Each row has a hidden value; after the row comes its band, the name of the range that the value falls in. Each part has its own.
[-123  126  102  202  -18   14  -13 -136  177  -64   -6   99    9  -39
   59    3   37  145 -105  107   91  175  263  136 -301 -190  236  -96
   63  260  194 -190 -241  -75 -105 -138 -256 -104  -87   65 -204 -176
  -31  -84] : F
[ -51  -58 -184    8  -65   84 -139 -127  -12  -78  -20  128  117  -45
  180   81   96   14 -104  -15  348  -11  202  181 -122   30  263 -181
  -19  110  114  -89 -103  -87   64  177 -200   46 -231  232 -153 -152
  128  -16] : R
[ 178 -225 -210  242  211  382  441 -251  -27  323 -261   54  186  334
  247  279  492 -118  298  250  334 -173   29  244  853 -658 -535  -77
  -85 -243  242  336  -57 -619  293 -338  396 -338 -106  402  340  398
  147  247] : X
[  95 -312 -104  243  273   41  -82  -77 -103  163  158 -173  178  -64
  -54  128  233 -239  269 -101 -165 -118   94  -87  312 -423  336  205
 -187  -19 -134  309  399 -260  188  135   10   20 -246  221  212 -109
  -85  110] : Z
[ -26   57  -82   81  -19 -113  -38  -63  -65   24   69  -10  132  132
  -78 -227 -108  -49  -36   75  -57   72  -35  186  -54   35  157 -115
 -100  -61   28 -116   80  -42   51   -7   44  -24 -135  -19  142  -92
   54   45] : M
[   3  116   28  -55  -60 -124  131 -153  -17 -139  -88  230 -172  253
  -78  177  -97  -33   81   78   24  -70  -50  -66 -122 -116 -402    7
  196  111   99 -166  -93   50    2 -135  -82  -47  107  -60  103   93
   52   93] : C
[ -45  146  -87 -162 -315 -122  -16  -12 -173  -68  -12   98  -38  399
   83  -15   49 -165 -213  -51   95 -259  -84 -187 -131  179 -382  -51
  268  -82 -147 -212 -216   73  113   37  -94   56   37  -48  173   94
  161  244] : C
[  -3   21   65  -68   75  -50   -2 -128  -76 -144   13  167 -133 -113
 -125  338    1  -65  187  -48  -56 -107   97 -214  -44  -69 -153  254
  167  104   96    2 -119  105  -71   43 -140  102  151  -11  -87  102
 -147   45] : F
[-104   74  -90  -14  -69  -85  -89    6  -94   27  129  -62  119  257
 -141 -222 -113  -94 -121   81  -54  -10 -117  -42  -51  143   30 -152
  -15  -87  -80 -171  -12   59   68   27   65   16  -59 -108  249   29
  176   77] : Z
[ 100   77 -100   79    5 -137   34  -99  -57   26   37  -28  314  124
    0 -359  -25  -45    5   63   11   52  -40  316  -35  122  186 -296
 -147  -90   41 -166   75  -59  143    4   68  -41 -223    8  151 -145
   88   13] : X
[  13  168  -47   -8 -225  -36   61  -99  -40   -6  -86  148   81  240
   72  -98   10  -53  -63   14  226  -72   69  124 -149  145 -148 -185
  144  -67   84 -192 -111  103   59   22  -84  -16  -43  -29  -38    2
  120  146] : X
[  90  -85 -102 -204  174  -67   91 -140 -122 -132  -43  236  -84  -53
 -107  395   86  -86  324  -75   48 -172  -28 -158  196  -79 -372  199
   57  -53  136  -43   13  -39   96   38  -64  128   95   69   35  211
 -104  133] : C
[  15  208  -19    6 -210   20   41 -119   10  -24  -88  144  138  211
  139  -72   95  -14  -83  -17  318  -59  132  113 -216  152 -100 -285
  161  -18   65 -275 -161   84   74   26 -148  -49  -95   38 -121  -34
  126  139] : X
[  -6  -22  -48  100   84  -36  118 -115  -96   74  -34  121    6   98
 -126   22  -23  -72  230   86  -72   -1   -8  102  221 -209 -106  145
  -40 -123  152   65  115 -120   40  -50  103  -42  -34   21  158  111
  -29  126] : C
[  49  -26   74  151  147 -122   66  -98  -86   71  101   -6   32   69
 -282    5  -35 -137  241   74 -333  -54  -67 -183  131 -206  -31  251
   18   -4  -25   85  148   25    9   -8   81   16   63 -120  263  110
  -98   72] : B
[-133   96  -10  234  -42  -51  -59  -48  -26  -14   44   71  135  -44
   90 -248  -82   75 -119   67  -93  188  139  315 -101 -104  348   37
 -160   60  109  -76 -114 -217  -82  -84  -96  -68 -217  126   10 -172
   -8  -44] : R
[-122  -74    1  192  159   81   59  -74 -117  100   12   49  -19   43
  -89  104   21  -87  247   69 -136    7   62   29  324 -395   -7  249
  -70  -82  108  210   75 -240   -2  -80  111  -98  -83  121  187  113
  -17  109] : G
[ -41  -83    0  108   99  101   16 -126  -11   52   -3  119  -39  -90
  -57  288  176  -45  183    0   47  -62  194 -132  134 -266    0  249
   78   29  135   91  -31  -81  -13   46 -111   32   20  103  -86  109
 -116  104] : Z
[ -50  122   -8  138   52  -69 -126  -33  -54  -34  144  -91  266  -48
   33 -285  -60    0  -84  -20 -103  148   63  237 -135   71  389 -158
 -201   -2  -36 -164  -14 -125    8  -37  -30  -52 -237   99   37 -213
  -11  -26] : F
[  95   63   52   64  -35  -48  100 -162  -45    3  -58  182   -8   17
  -77  147   72  -76  173    0    3 -108  106  -75  -15  -65 -150  185
  167    8  108  -10  -30   99  -12   51  -89   47   94  -34  -60  100
 -125  127] : C
[ -66  231   83  378 -188 -123  219 -142  108   92 -102  252   78  311
   16 -393  -89  152 -119  277 -103  202   22  286 -144 -249  -27  -14
    9  114  175 -246 -135 -191  -81 -260  -67 -203 -107  -52  192   -2
   96   28] : X
[  15   40   90  100   10    8  -16 -129  -23  -26   24  127  -27  -91
  -90  211   50  -62  128  -34  -41  -67  173 -166  -83  -94   20  238
  144  105   56   20  -57  112  -83   79 -159   68   87   -4 -121   53
 -143   67] : F
[ 102 -143  -31  330  149  -38   54  -89  -80  203   74  -66  214   33
  -36 -104  181 -160  228  -21 -219  -39   74   69  258 -385  240  208
 -158  -77  -52  194  315 -264  139   26   31  -49 -231  135  229  -76
 -100  138] : C
[ -49   38 -139 -126  -71   12 -150 -131  -86 -140   16  161   33  -14
   47  138   23  -12  -72  -44  260  -61   79    1 -165  179   62 -131
   76   58   43 -209 -111   32   35  191 -149   92  -86  129 -118  -31
   70   52] : Z
[ 131  -17  -78   30    1 -106  219 -270   94 -124 -173  319 -117  237
  -21  191  -64   39  120  188  165  -15  -34  136  -85 -253 -325 -117
   94  243  234 -139   -5  -63   57 -145  -98  -79   16   30  114   30
  118  -15] : X
[ -32  -54   50  315  114    3  -31  -62  -56  112  103    5  107 -113
  -47  -17   87  -65  138  -31 -247   46  159    1  117 -326  288  333
 -120   17   -6  132  127 -206  -37    1  -76  -15 -133  124   64  -46
 -167   79] : F
[  33  232  102  342   31  -95  -60  -74   27  -13  117   25  364 -249
  155 -366   48  133 -116  -66 -219  262  198  336 -223   -2  513   52
 -271   63   -2 -264  -90 -268  -98 -129 -185  -72 -254  190 -130 -247
 -253  -25] : B
[ 102  154  266  462   62 -184   63  -29   91  117  189    8  246 -186
 -190 -294   -4   38   20   37 -604  160  118 -125 -134 -166  302  494
 -118  145  -59  -70  -43    7 -202 -151 -185   48   93 -162   71   17
 -355  -29] : F
[-152  187  137   31 -139    6   -7   10   20  -58   18   -6  -56  235
    5   46  -37  -87  -64  -22   39  -57  139 -133 -225  -43 -139  -66
  216   69   -6  -96 -215  166  -36 -119 -167  -66   39  -94  -28  -24
  107   92] : R
[  23  218   -3   40 -182   30    7 -129    8  -11  -56  130  165  141
   98  -83   69   -3  -79   -9  271  -19  137  115 -222  179  -12 -240
  128  -19   57 -268 -136  102   34   50 -123  -39  -79   35 -147  -29
   68  123] : C
[ -46 -184 -270  198 -137   52  -60 -195  -33   56  -72   93  -27  102
  215   25   66   -6 -241  195  221   28  132  382   31 -278  266  -40
  -58  128  164  139  -51 -357   46   19  -11  -72 -220  286   45 -179
  100   -5] : Z
[  -2  102  188  252   32  -92   61  -60   -1   64   88   38   63  -26
 -203  -80  -46  -45  111   71 -340   32   87 -140  -38 -149   76  323
   54   75   29   37  -60   97 -132  -62  -65   18  110 -155   80   77
 -159   18] : G
[ 256  190   36  237  159  -83  -11 -156   23   16  142 -136  615  -62
   60 -438  113   12   12  -11  -83  128    7  265 -145  174  431 -398
 -261   30 -135 -318   63 -107  134  -17   29 -105 -306  122   88 -212
  -45  -55] : M
[ 211  314  413  288 -396 -138  164   31  174  206  101 -406  155  206
   40 -230  300 -223 -437   78 -336 -238  282 -354 -405  107 -110  164
  516  103 -160   93 -652  478 -122 -310 -159    7  489 -480 -147  -24
 -312   76] : B
[ -68   94  -95 -162 -101   -1 -155  -64 -146 -122   55   82   66   39
   32   75   26  -75  -87  -85  181 -118   41  -87 -132  259  -12 -111
  110  -32  -39 -196 -166   86   43  173 -100   99  -45   66  -56   19
   76   99] : F
[-122   42  -39  263  -57    2   43 -167  -26   34  -53  176  -45  112
   28  -73  -87   69  -66  212  -33  146   60  272   12 -292  104   86
  -44   93  174   -5  -70 -278  -89 -128   32 -149 -117  135  110  -24
   30   15] : Z
[  -1 -236 -154  207  159   60   -5  -66 -140  197   56  -79  122   39
   20   49  224 -182  199  -28  -63  -84   83   79  392 -401  181  183
 -160 -162   -4  266  271 -358  180   52   84  -38 -249  236  207  -31
  -38  180] : M
[ -13  -12  -22  135   82  -19  139 -134 -101   77  -55  148  -23  106
 -111   55   -9  -67  248   95  -84   -6    3   93  238 -273 -138  186
  -16 -104  157   87  104 -154   23  -70  106  -72  -29   46  163  128
  -40  138] : C
[ -92  -60 -161   71  -89  174 -148 -187  112  -31  -37  162  129  -86
  260  150  352  121 -213   26  499   -9  327   67 -188  -59  328 -225
  101  218  141 -213 -275 -187   71  200 -337   26 -251  309 -287 -143
   98  -15] : F
[  55  -55 -102 -175   24  -93 -107 -131 -186 -135   59  131   -2 -102
  -55  247  120 -121   89 -113   34 -217   17 -226  -11  120  -48  151
  136   16  -30  -66  -61   49   71  255 -123  203   24   69  -20   61
  -92   94] : B
[  22  114  140 -131  -79 -146  -18  -89 -248 -182   33   74  -76  -44
   -3  220  116 -185   61 -119 -185 -318   55 -351  -70   81 -229  306
  356   63  -92   56 -355  145  -33  112 -112  137  170  -42   15   90
 -151   88] : R
[ -48  107  183  311   55  -54  102  -75   81  100   59   71   43  -76
 -154  -77   26   55   68  119 -300  128  152  -49  -17 -254   98  338
   11   72  136  -20 -131  -48 -158 -176  -98  -32   97  -99   -6   80
 -223   18] : Z
[ 119   63  112  -68  167 -134  246 -325  141 -320 -116  317 -311  253
 -179  498 -152   60  189  243  -26  -45 -162 -240 -186 -356 -636  -59
  253  493  142 -226 -185   27  -42 -327  -90 -134  263  -53  217  179
   74 -105] : Z
[  50 -135  -20   96  199  -88  -78  -81 -106    6  146  -80  106  -37
 -183   43   -2 -172  228  -32 -207  -74    5 -108   87 -163  222  113
  -70   49  -71  132  229   -2   83  132    2   62 -109   15  191  -79
  -34    7] : G
[ -51   18 -119  -60   -6  -87  -83    0 -114  -33  109  -37  149  181
 -122 -165 -144 -114  -25   45  -24  -33 -105   10  -12  158   50 -158
  -66  -62  -41  -97   22   90   89   73   49   55  -89  -77  236    4
  196   17] : R
[-175  178   93  197  -62  -61   -2  -33   28    8   56   75   -4  128
  -83 -166 -143   53  -79  104 -149  163   62   72 -156 -125   80   58
  -11   56   71 -166  -96  -56 -116 -169  -80  -95  -37  -53   64  -25
    7   39] : Z
[ 227 -387 -392 -211  433  175  207  -13 -119  115   -4  -86  186   75
   58  444  358 -237  369  -85  158 -242 -128  -26  840 -293 -551   55
 -343 -390   75  209  157 -442  393 -233  238   28   -9  299  326  382
    0  253] : C
[ -24    6  -70   24  -26   -1   34 -201   63  -94  -92  229  -95   77
   34  206   31   53   13   90  228   15  117   91 -134 -162  -64  -75
  105  172  195 -143  -86  -74   11  -25 -165  -37  -45  109  -89  -36
   38   25] : M
[ -15    7   49   -3  153 -112   98 -105 -137  -22   41   83 -102   92
 -284  138 -105 -116  277   86 -258  -66 -116 -167  178 -170 -257  241
   63  -49   66   55   49   17  -12  -70  129    6  138 -109  245  204
  -70   91] : B
[ 174  -42    4  177   96 -153  118 -131  -69  103   40  -18  194  113
 -153 -156   45 -153  238   51 -193  -77  -37   36  113 -145   60   42
  -33  -38   -3   68  222   -2  128   39   66   -1  -89  -70  246  -29
  -29   67] : X
[ -98   99  -61  -36 -105    9  -98  -93  -43  -84    9  110  -13   94
   19   64  -45  -19  -86   -3  181   -4   85   37 -183   84   20 -121
   84   37   52 -180  -98   41   -5   54 -115    6  -56   58  -81  -42
   77   77] : Z
[  31  107  -34  -25   55  -63 -104  -43  -81  -18  168 -185  383  132
  -70 -297   37 -104  -57   31   -1  -51  -78  -30  -84  273  205 -397
  -31  -34 -148 -213  -85  100  156  107   76    2 -166  -51  208  -69
  180  -28] : G

New part:
[  29  345   52 -172   -3 -429  145 -107  -43  -66   66  111  -31  -33
 -134 -294   -9  146 -141   34 -239  -32 -128   31 -111  187   82  229
 -286 -483   46  285  187  -24  150  -96   52   59   74 -243  -23  285
 -242 -208] : [53]
[ -10  -78  225  141   34 -197  -86 -130   48  246  -79   -8 -285  -54
  104 -187  229 -146  -53  315  126  138 -291  263   -5  -31   70 -147
 -170   23 -293   45  260   12  118  102  303   -5 -109  117  113 -142
  206 -276] : [58]
[ 217   23  154  123  231  -80   85   61 -261  188  -47 -131 -161  -57
   47  -34   35  152   52  219   -9  137 -216   30  -88   19   22 -320
  192  141 -177  235  111    9   56   87  173    0  253  158   86   90
   10  143] : [51]
[-189  -11   98 -326 -106  -22 -142  -94  330 -302  252  -59  216   60
 -137  -88  125 -200 -236   42   19  -40   26 -184  140   34  209  625
 -347 -231   23   65  110 -188  -40 -182  167   65 -415 -182  107  136
  -79 -116] : [44]
[ 126   59  323  668   28  -58  170   65  -61  284 -173 -256 -157  252
  399   85  -71 -118  -87 -275  312 -177   23  213  -44  154 -301 -173
  226  352 -248  152  -57    1   55  232   59    2  230  158  -73 -161
    9  135] : [66]
[-294  -13  -98 -301 -185   58   43  -54  290   33   79 -393  -23 -131
 -229    8   21 -247  198  257 -102  190 -259  -65  187  -86  391   23
 -169 -322 -153   90  199  219  -29  -13  311  204 -113 -269  417 -194
  118 -207] : [44]
[   4  -97  -58  146   16    4  250   14  168  -88  -77  -80   -4  105
  101   73    6 -167  -10   73  161 -131 -159  -46 -136   60  104    9
  -33   18 -144  -25  213  -80  181  164  180   11  -31  -12  -67  163
  329  122] : [59]
[ 156  -15   46 -109  155 -291  346  -98   21   59  -85  130   27  -62
    2 -305   49  177   34  229   98   16 -212  -66 -325  173 -223 -230
  -58 -101 -108  -29  265   -4  239  260  104 -237   72  203 -176  340
   81   37] : [55]
[  13 -106   20 -157   43  -88  201 -111   86 -278   22   53  215   92
  -71 -109   -7    9  -85   92  -70  -19  -72 -271  -92   86   48  128
  -34 -171   91   14  226  -87  112  -11  -27  -77 -150 -132  -53  268
   87   79] : [40]
[ -25 -109  -79   71  -55  -47  236   17   46 -173   79  -19  150  176
  -28   47  -14  -88    6  -19  185 -125  -18   29  -20   92   62  167
  -60  -17   41  -56   48 -149   74   98   47  -11  -40 -117 -113  272
  152   13] : [58]
[ -19  101  532  344 -182 -115 -161 -119 -144  382  -22 -241 -174  118
  104  -14   76 -110   -3    8   28   81  -68  263  116  162 -368 -325
   38  370 -173    8 -119  192   19  141    4   -7   73  205  111 -312
  -83  -68] : [58]
[ 165 -157  107  -15  263 -135  176 -113 -103   -5   20  126   92   52
   75 -102   67   95  -36  215  215   28 -117  -97 -124  124 -119  -46
   24  105 -119  -45  149 -178   75  166  152 -177   39  246 -148  355
   32   82] : [44]
[ 163  -34  127  584   29 -260  490  -57 -177  102 -198   64   -6  334
  294  -12 -136   40   21 -202  277 -212  -14  182 -211  240 -373 -252
  186  212  -37  -38   59  -57  171  301 -135 -168  257   80 -320  204
  122  102] : [58]
[  73   58   62 -279  102  -66  -59   -5 -133 -203  309   89  204   41
 -181  -30   37  175 -119  138  -37  -33    7 -190  -19  229  -39  328
 -144   17  148   67  -94 -282   30  -49   22  -36  -28  120 -124  500
 -224  150] : [51]
[ 132  339  306   27 -112 -285  231   16 -163   46   32 -215   55   43
 -145  -98  -26   90   24 -143 -144   38  -35  118  -68   48  -65 -163
   55  -59  -90  243   76  228   16  -38   46   14  242 -191   95   97
 -179   50] : [53]
[ -61  279   75  102  -11  -92  177  -58   14  265  -14 -280 -206  -21
   64   41 -196   35   98   49 -160    5 -282 -114 -122  285  -72 -186
   21  -74 -155  302   81  147  154  113  145  140  332  137   76  -21
 -133   95] : [66]
[-109 -408  163  355  151  191 -404  -82  222  215 -200  -69 -268   72
  420  -29  261 -387 -269  292  356  -31  -77  106  271   -2    2  147
 -107  160 -256 -130   31 -244   55  224  215   67 -415  186  140 -407
  282 -232] : [51]
[ 179    0   73   27  258 -142   23    7 -189   28  112  109  -41  -16
   33 -149   23  177 -160  105   64    4 -136    5 -119  209  -14   88
   11  -72  -19  229   32 -224  154   59  137   -1  172  161 -177  307
 -127  -59] : [55]
[ 202 -264  -13 -108  140  245  -34  171  -98 -364  179  -41  259   31
 -180  238  194 -154  -94  171  161  -56  -37  -58    6  -65  337   99
   62  209  -85 -162   14 -213  123   68  282   63  -42  -53  -89  418
  390  241] : [58]
[ -21  -14  -67 -194 -201    7  307   37  154 -337   89 -187  253   23
 -300  130   12 -227  130   44  -81  -47 -158  -65 -128    7  312  -80
  -86  -78  -66 -141  224  159  216   66  199   75    9 -315   14  274
  411  163] : [55]
[-151  143  -40   90   62  -29 -132 -152 -198 -130  341   82  -19  219
   30  197 -263   53 -200  -53 -217 -127 -103 -208  108  493  113  553
 -136 -134  266  337 -168 -381   93 -187  -54  280  183   27 -186  323
 -360  -48] : [51]
[-181 -113   95 -240    3   47 -253  -59  -49   89  186 -201   45  -11
 -122 -131   36   87   27  249  -68  230   14 -138  357   42  -27  197
  -35  -90  161  154 -150  -87 -241  -89  -72   31 -216  -12  327 -140
 -349 -160] : [51]
[  81  -33  104  126  -24   54  136  107  -12 -197  -10 -241   87  103
  -44   93   -5 -128  -65  -90  -65  -12  -55  -40    9  -86  268  -12
  166  -18  -50  190  149   46   55  -74   91  125   28 -303  112   11
  191  128] : [40]
[ 187  -88  316  557  141  -70  183   11 -284  226 -137 -163  -23  271
  317   42  -84   48  -11 -170  267  -42   81  124   48  118 -342 -251
  359  376  -97  104 -103  -38  -69  191  -90  -97  232  143  -49  -66
 -100  143] : [66]
[  77   46   50 -244 -108 -285  219  -77  156  -81  -38   94   22 -116
 -210 -133  293 -156  113  400   73  -26 -269  175 -272    4   78 -238
 -406   32 -287 -369  349  109  302  262  336 -146 -130   14  -45  374
  486   65] : [46]
[ -69 -263   14  171  176   -8 -154 -212 -136  118  -20   77 -211   36
  135   68   77 -177  -19  401   47  111 -295   73  153  125  210  -46
  -92   39 -129  -54  123 -162  120  106  220  126  -12   93   44  -17
  212 -223] : [46]
[ -89  -96  -23   11  173 -125  -62 -138 -112  -22   66   74    2  121
   99 -175  -81  117 -151   91  -39   41    9 -131  219  177   24  374
  -49 -294  209  249  -26 -276  -91  -91 -124   54  -96 -121   60   53
 -338 -242] : [66]
[ 385   83  381  317   57 -270  331  114 -249  289 -272 -185  -98  -38
   56 -188  132   93  133   32  128   71 -125  338 -266  -35 -293 -785
  267  309 -326  -15  151  328  183  342  111 -197  324   95   -1  -15
  220  179] : [55]
[ -61  -88  -65  314  211    4  200 -125 -105  304 -149 -146 -223   97
  295   47 -253   79  113  149   19   39 -244 -178    5  279 -134 -206
  217  -25  -44  226   49  -52   70  205   -5   64  273  209   28  -82
  -89   21] : [46]
[ 237  -15  194  350  282  -56  128   84 -260  442 -269 -199 -184   13
  300 -151  -44  243   47   95  160   34  -20   22  -24  148 -455 -452
  351  194 -137  153 -113   36    5  352  -74 -127  275  296   57 -128
 -186  155] : [66]
[ -24 -106   97 -250   96 -139   42 -226  -82   66   53   40   98  -38
 -113 -165   66   70   69  341   -4  172 -143 -115   70  132 -106  -85
  -82 -108  -28 -100   86    7   14  125   77 -104  -39  100   60  161
  -90 -136] : [53]
[ 168 -197   16  233  362 -169  162 -109  -74   54  -15  291 -116  105
  286 -103   58   79 -165  210  346  -82 -217    5 -230  204  -81   97
  -39   98 -148   59  208 -396  199  189  219 -137   58  386 -334  404
  123  -16] : [59]
[-284 -470  119  -82  -13  293 -301 -246  329 -104   12 -177   16   53
   68  163  192 -505  -56  421   87  159 -211 -227  305  -98  323  140
 -142  121 -201 -224  235  -71  -20    1  296  108 -502   10  305 -275
  414  -89] : [46]
[ 133   97  143  136   42  -51   99  122 -249  228  -22 -288  -37   -6
  -33  -13  -10   85  109   10   51   63  -20  167   87   56  -94 -274
  189   66 -110  135 -132  132  -27  170   68   49  291  -34  137  -32
 -130   19] : [44]
[ -42  155  301   -6  -54  -50  -98   32    5  451   28 -413 -152 -118
  -15 -156   67   22   81   94   90  179  -83  147  154   51 -219 -201
   40   23 -237  206 -112  217 -102  148  190   33  111  165  300 -305
 -284 -154] : [53]
[  96  -56  243  498  118  -19  266  -88 -206  248 -215 -216  -28  254
  327   82 -215   42   52 -131  106  -39   -5  -92   13  222 -390 -346
  396  248  -70  102  -50   72    3  236 -149  -61  287  148  -26 -121
 -100  190] : [44]
[ -55  154   55 -165 -150  -22   30 -123 -151 -285  189 -101  169   75
 -300  248  -74 -149   33   83 -386   -9 -153 -137   62  190  306   34
 -117  -87   62  -23   51   92  161 -101   74  236  141 -309   48  268
   94  110] : [44]
[  29  126    5 -290   10   20  100   19  175 -154   44 -174   90 -118
 -179   14   59 -103  -44  166 -133  -22 -189 -211 -112   48  228   40
 -120 -212 -173   60  209   80  191   49  294  108    8 -106   88  213
  151  133] : [53]
[ -54 -184   23    0   25  229  -97  -42  -76 -253  109 -115  182  167
  -49  226  -57 -126  -97   73 -121  -29   -7 -279  186  126  153  180
   99   39  146   -1  -64 -147   32  -45  -54  147  -81 -133   40  102
   74  138] : [58]
[-193  -37  -18 -231 -174  240 -148  100  137  -88  141 -449   52  -62
 -249  166   51 -222  113  194 -158  129 -103 -111  268  -99  365   66
  -45  -63  -35   74  -10  119  -76  -71  175  240 -145 -263  415 -166
  110   47] : [51]
[ 144  313  365   63 -191 -157   58  131 -106  400  -85 -387 -168 -157
 -143 -123  132   32  171   92  -63   91 -148  309 -111   59 -281 -623
   41  193 -289   26  -49  429  149  285  148  -20  266  107  182 -167
   25   86] : [40]
[  32 -303 -197   90  333 -132  214 -138 -183   72  -18  226   71  131
  175 -176  -77  172  -21  167  332  -16  -19  -27   91  232 -146  174
   51 -223  112  -13  -38 -344   -2  241  -31 -113   75  102 -200  302
 -165 -279] : [53]
[ 171   26  157  360  108  -36  239   67 -234  230   72 -134  -37  142
  140  109 -117  104   57 -101  270  -75 -100  112 -154  275 -282 -229
  242  326 -132  125 -124  -66  116  259  111  -41  427  349 -238  217
  -57  156] : [40]
[ 139 -152  -60   71   76   94  188  145  -99 -263  109 -110  180   92
 -100  168    3 -105  -17  -31  112  -63  -66   15  -39    4  305   35
  134   43  -37   37   61 -105  126   47  190  103  136 -189  -89  298
  267  125] : [55]
[ -81   -5  299   49   -3  -14 -255  -75  -18    8    4 -153    2  129
   90 -160   13   35 -233    2 -167   67  107 -177  265   64 -131  248
   38  -80  165  267  -68  -92 -144 -162 -221   38 -269 -117  242 -248
 -325  -57] : [59]
[ 202  115   73   68  149 -105   56  -27 -226  -83  -88   18  -62  -30
  -44   44   44  -49 -121  143 -212  -36 -202   24  -75  103  244 -139
    8 -160 -136   85  165   34  275   60  186  174  236 -194  -29  209
  180   17] : [53]
[  73  -52  113  248   66   26  -84   68   23  -32  -70  -53  -75  109
  166   12  100 -137 -230   16  107 -149  -11   60   28   73   33  144
  -29   49  -80   59   14 -171  132   91   81   80  -95  -38  -28   12
  141   27] : [59]
[ 107  220  -42 -161  -23 -102  208  112  -22 -194   31 -152   57  -85
 -227  -43  -47   43  -15   20 -294  -34 -169  -94 -174   88  256  -56
  -19 -291    2  222  169  117  242  -18  109  147  183 -301   37  237
   87  126] : [55]
[  52   84  142  201   99 -329  142 -136 -258  303  -47   39 -207   35
   92 -243  -71  214   34  113  -35  113 -195  154  -48  220 -198 -209
   44 -112    1  248   62    9   80  101  -36  -38  243   97  -29   19
 -218 -230] : [40]
